Below are the code and all the weights of a small trained network. Each question names an input and a target symbol and asks about switching units off, where a switched-off unit gives its printed mean instead of its output.

import numpy as np


def w(rows, s, z=0):
    codes = np.array(rows[::2]) - 128.0
    scale = np.full(codes.shape[1], s)
    scale[-1] = z or s
    return codes * scale


def norm(h):
    return h / np.sqrt((h * h).mean(-1, keepdims=True) + 1e-5)


def f(y):
    return np.maximum(y, 0)


def softmax(a):
    e = np.exp(a - a.max(-1, keepdims=True))
    return e / e.sum(-1, keepdims=True)


def log_softmax(a):
    a = a - a.max(-1, keepdims=True)
    return a - np.log(np.exp(a).sum(-1, keepdims=True))


def net(x, mask):
    ids = ['βδζηλμξπστψω'.index(c) for c in x.split()]
    T = len(ids)
    res = E[ids] + P[:T]
    r = norm(res)
    for j in range(2):
        rows = slice(2 * j, 2 * j + 2)
        q, k, v = (r @ M[0][rows].T for M in (Q, K, V))
        z = softmax(np.where(np.tri(T) > 0, q @ k.T / 2**0.5, -1e9)) @ v
        o = O[0][rows]
        res = res + np.where(mask[j], z, o[:, -1]) @ o[:, :-1]
    y = f(norm(res) @ A[0][:, :-1].T + A[0][:, -1])
    res = res + np.where(mask[2:6], y, B[0][:, -1]) @ B[0][:, :-1]
    return log_softmax(norm(res)[-1] @ U[:, :-1].T + U[:, -1])


Q, K, V, O, A, B = {}, {}, {}, {}, {}, {}
E = w([
[120,102,121,145,114,126],'β',
[170,238,84,175,117,122],'δ',
[151,128,165,154,116,131],'ζ',
[130,73,134,175,176,116],'η',
[184,130,140,123,88,62],'λ',
[127,129,134,201,146,159],'μ',
[145,197,46,149,154,59],'ξ',
[116,136,182,160,179,2],'π',
[183,112,82,121,139,76],'σ',
[180,200,127,153,90,129],'τ',
[176,134,63,143,210,155],'ψ',
[175,164,70,124,141,126],'ω',
],0.013)
P = w([
[106,128,117,101,131,140],'0',
[91,214,175,250,179,141],'1',
[139,123,75,183,97,105],'2',
[147,111,169,108,145,147],'3',
[10,218,125,156,199,60],'4',
[150,135,67,196,83,92],'5',
[164,108,173,111,142,145],'6',
],0.021)
Q[0] = w([
[71,161,123,248,133,21],'head 0',
[255,136,64,193,76,72],'head 0',
[172,117,26,172,14,227],'head 1',
[56,157,114,148,142,79],'head 1',
],0.023)
K[0] = w([
[60,118,3,151,52,76],'head 0',
[197,204,80,10,88,104],'head 0',
[58,242,105,78,127,231],'head 1',
[68,103,85,131,102,64],'head 1',
],0.026)
V[0] = w([
[80,84,187,173,110,3],'head 0',
[162,91,180,34,156,23],'head 0',
[147,207,90,148,190,85],'head 1',
[165,238,204,93,41,73],'head 1',
],0.02)
O[0] = w([
[226,7,108,142,208,104,171],'head 0',
[156,79,53,85,172,17,255],'head 0',
[165,125,71,68,198,202,192],'head 1',
[129,251,180,45,54,196,226],'head 1',
],0.011,0.0098)
A[0] = w([
[104,163,138,212,21,119,100],'neuron 0',
[252,147,165,224,85,203,128],'neuron 1',
[118,176,69,254,150,77,2],'neuron 2',
[183,215,51,150,153,133,112],'neuron 3',
],0.027,0.0074)
B[0] = w([
[140,118,43,112,35,48,218],'neuron 0',
[177,82,120,116,252,253,214],'neuron 1',
[221,153,220,84,79,137,190],'neuron 2',
[89,168,152,225,122,150,247],'neuron 3',
],0.024,0.014)
U = w([
[111,98,186,160,116,120,184],'β',
[161,181,112,102,145,195,109],'δ',
[88,113,120,154,37,82,191],'ζ',
[160,46,224,188,120,101,139],'η',
[141,215,126,23,146,109,167],'λ',
[255,101,76,138,44,177,1],'μ',
[79,208,176,254,168,56,130],'ξ',
[90,107,171,58,220,177,239],'π',
[148,135,21,191,188,64,84],'σ',
[124,176,114,104,94,174,112],'τ',
[203,176,241,179,108,113,41],'ψ',
[66,153,123,156,103,123,160],'ω',
],0.0087,0.0045)

Each question gives the input, a string of symbols that net reads in full, and the target symbol t.
The units are the heads (2 rows each of Q, K, V and O) and the neurons (one row each of A and B). Each row of codes is followed by its name. A weight is (code - 128) times the scale printed after its matrix; where a second scale follows, it is the last column's (O, A, B and U).
mask holds one flag per unit, heads first, then neurons. A switched-off unit (its flag False) gives its mean, the last column of its rows in O or B, instead of its output. The means were averaged over made-up inputs and are rounded, as every weight is.
A unit's drop is (log p(t) with every unit on - log p(t) with that unit switched off) / (log p(t) with every unit on - log p(t) with every unit switched off).
The circuit of an input: a set's keep is (log p(t) with only the set's units on - log p(t) with every unit switched off) / (log p(t) with every unit on - log p(t) with every unit switched off). Starting from all 6 units, units are removed one at a time, each time the one whose removal leaves the highest keep (on an exact tie, the one counted first), for as long as the keep stays at least 0.8.
circuit, biggest first: the units of the circuit, biggest drop first
unit that matters most: the unit with the biggest drop
top k neurons: the k neurons with the biggest drops, biggest first
which heads matter: for each layer, one digit per head in row order, 1 if its drop is at least 0.15 and else 0, layers parted by /
input μ ξ λ, target η: circuit, biggest first	[head 1; neuron 2]
input η λ ζ ω σ σ λ, target ζ: which heads matter	10
input ξ ω λ λ λ, target ξ: top 2 neurons	[neuron 1; neuron 2]
input σ σ λ ψ ζ σ, target ξ: circuit, biggest first	[neuron 3]
input σ σ μ ζ, target ζ: which heads matter	01
input η λ μ, target π: circuit, biggest first	[neuron 1; head 0]
input λ δ ψ, target σ: which heads matter	10
input λ ψ ζ λ λ η, target σ: which heads matter	11
input ξ ζ ζ σ λ ψ, target ξ: which heads matter	01
input ω λ δ σ ζ ω, target ζ: which heads matter	10
input λ ζ ζ λ ζ μ, target σ: which heads matter	11
input σ π ζ τ τ, target π: circuit, biggest first	[head 0; neuron 1]
input ζ λ σ τ λ, target ψ: which heads matter	01
input σ μ δ, target ξ: which heads matter	00
input λ λ ζ, target σ: which heads matter	10
input ζ π σ η π, target ψ: top 2 neurons	[neuron 2; neuron 1]
input ζ λ ζ λ η, target π: which heads matter	10
input λ ω ζ ζ ζ π, target σ: circuit, biggest first	[head 0; head 1; neuron 2]
input σ λ λ λ λ μ, target ξ: which heads matter	11
input λ λ λ, target σ: which heads matter	10
input σ π ξ λ μ λ, target ξ: unit that matters most	neuron 3
input ζ τ σ σ σ ζ ζ, target ζ: which heads matter	11
input π σ η μ π, target η: unit that matters most	head 1
input σ δ λ ω σ, target ξ: top 2 neurons	[neuron 1; neuron 3]
input π λ ζ ω λ σ λ, target ζ: top 2 neurons	[neuron 0; neuron 1]
input σ λ ψ σ λ δ ξ, target ξ: top 3 neurons	[neuron 1; neuron 0; neuron 3]
input λ π τ, target σ: top 2 neurons	[neuron 1; neuron 2]
input π σ ζ δ λ λ σ, target ζ: unit that matters most	head 0
